Below are the code and all the weights of a small trained network. Each question names an input and a class and asks about switching units off, where a switched-off unit gives its printed mean instead of its output.

import numpy as np


def w(rows, s, z=0):
    codes = np.array(rows[::2]) - 128.0
    scale = np.full(codes.shape[1], s)
    scale[-1] = z or s
    return codes * scale


def f(y):
    return np.maximum(y, 0)


def log_softmax(a):
    a = a - a.max(-1, keepdims=True)
    return a - np.log(np.exp(a).sum(-1, keepdims=True))


def net(x, mask):
    res = np.array(x, float).reshape(1, 4) / 4 @ E
    y = f(res @ A[0][:, :-1].T + A[0][:, -1])
    res = res + np.where(mask, y, B[0][:, -1]) @ B[0][:, :-1]
    return log_softmax(res[-1] @ U[:, :-1].T + U[:, -1])


A, B = {}, {}
E = w([
[68,99,52,82,119,138,134,135,99,187,109,106],'x0',
[218,216,59,32,156,74,42,171,117,132,151,153],'x1',
[148,27,81,158,159,83,193,180,144,126,69,201],'x2',
[199,87,218,86,91,147,195,194,93,252,159,88],'x3',
],0.012)
A[0] = w([
[160,17,98,142,189,38,157,246,152,112,57,242,82],'n1',
[196,203,86,46,172,7,114,214,136,155,120,172,160],'n2',
[213,170,64,103,146,51,82,157,114,149,154,150,148],'n3',
[48,86,182,201,89,126,195,99,150,140,93,117,217],'n4',
[105,193,163,84,84,192,77,71,114,121,185,63,124],'n5',
[87,163,35,143,172,104,125,64,206,56,107,172,6],'n6',
[204,121,163,87,67,147,221,255,98,159,164,92,52],'n7',
[162,88,101,131,114,85,168,167,142,115,97,199,122],'n8',
],0.0082,0.0023)
B[0] = w([
[196,155,93,75,97,228,127,106,39,130,198,113,249],'n1',
[57,108,150,195,137,128,157,211,91,215,106,129,249],'n2',
[87,174,148,198,128,106,141,159,183,202,88,146,222],'n3',
[101,172,175,211,199,135,178,209,100,195,92,148,229],'n4',
[222,147,69,80,68,240,152,132,109,169,170,187,220],'n5',
[153,111,161,92,162,72,55,68,238,101,34,38,218],'n6',
[2,18,236,58,142,71,27,66,133,32,184,100,239],'n7',
[140,145,123,83,60,166,171,36,64,168,159,123,188],'n8',
],0.0095,0.017)
U = w([
[84,134,147,254,167,100,181,242,105,189,66,158,182],'0',
[224,175,70,40,97,202,131,93,75,140,194,153,216],'1',
[95,26,171,42,163,31,40,56,188,87,76,87,4],'2',
],0.0087,0.0018)

Each question gives the input, the list of numbers given to net, and the class t.
The units are the neurons (one row each of A and B). Each row of codes is followed by its name. A weight is (code - 128) times the scale printed after its matrix; where a second scale follows, it is the last column's (A, B and U).
mask holds one flag per neuron, in row order. A switched-off neuron (its flag False) gives its mean, the last column of its row in B, instead of its output. The means were averaged over made-up inputs and are rounded, as every weight is.
A unit's drop is (log p(t) with every unit on - log p(t) with that unit switched off) / (log p(t) with every unit on - log p(t) with every unit switched off).
The circuit of an input: a set's keep is (log p(t) with only the set's units on - log p(t) with every unit switched off) / (log p(t) with every unit on - log p(t) with every unit switched off). Starting from all 8 units, units are removed one at a time, each time the one whose removal leaves the highest keep (on an exact tie, the one counted first), for as long as the keep stays at least 0.8.
circuit, biggest first: the units of the circuit, biggest drop first
most important unit: the unit with the biggest drop
k most important neurons: the k neurons with the biggest drops, biggest first
drop when u is switched off: that unit's drop, to one decimal
input [2,-7,-8,-7], class 1: most important unit : n5
input [-7,8,4,6], class 0: 2 most important neurons : n2; n3
input [-3,-2,-2,-3], class 2: 4 most important neurons : n1; n2; n3; n4
input [-8,5,7,0], class 1: 3 most important neurons : n1; n8; n4
input [-7,5,-2,5], class 0: 2 most important neurons : n2; n6
input [4,-2,8,8], class 1: 3 most important neurons : n1; n6; n8
input [0,5,-2,-5], class 0: 2 most important neurons : n7; n2
input [8,6,1,-5], class 0: 2 most important neurons : n2; n7
input [4,5,2,-3], class 0: 2 most important neurons : n7; n2
input [8,7,0,-5], class 0: 2 most important neurons : n2; n7
input [8,-3,5,7], class 2: 2 most important neurons : n7; n5
input [-8,5,-2,-4], class 0: 2 most important neurons : n7; n2
input [-4,7,-7,5], class 0: 2 most important neurons : n2; n3
input [-2,8,-6,-5], class 0: circuit, biggest first : n2
input [8,-4,5,-1], class 1: drop when n2 is switched off : 0.7
input [-6,-1,4,-5], class 2: drop when n5 is switched off : 2.0
input [7,1,5,0], class 1: drop when n2 is switched off : 0.0
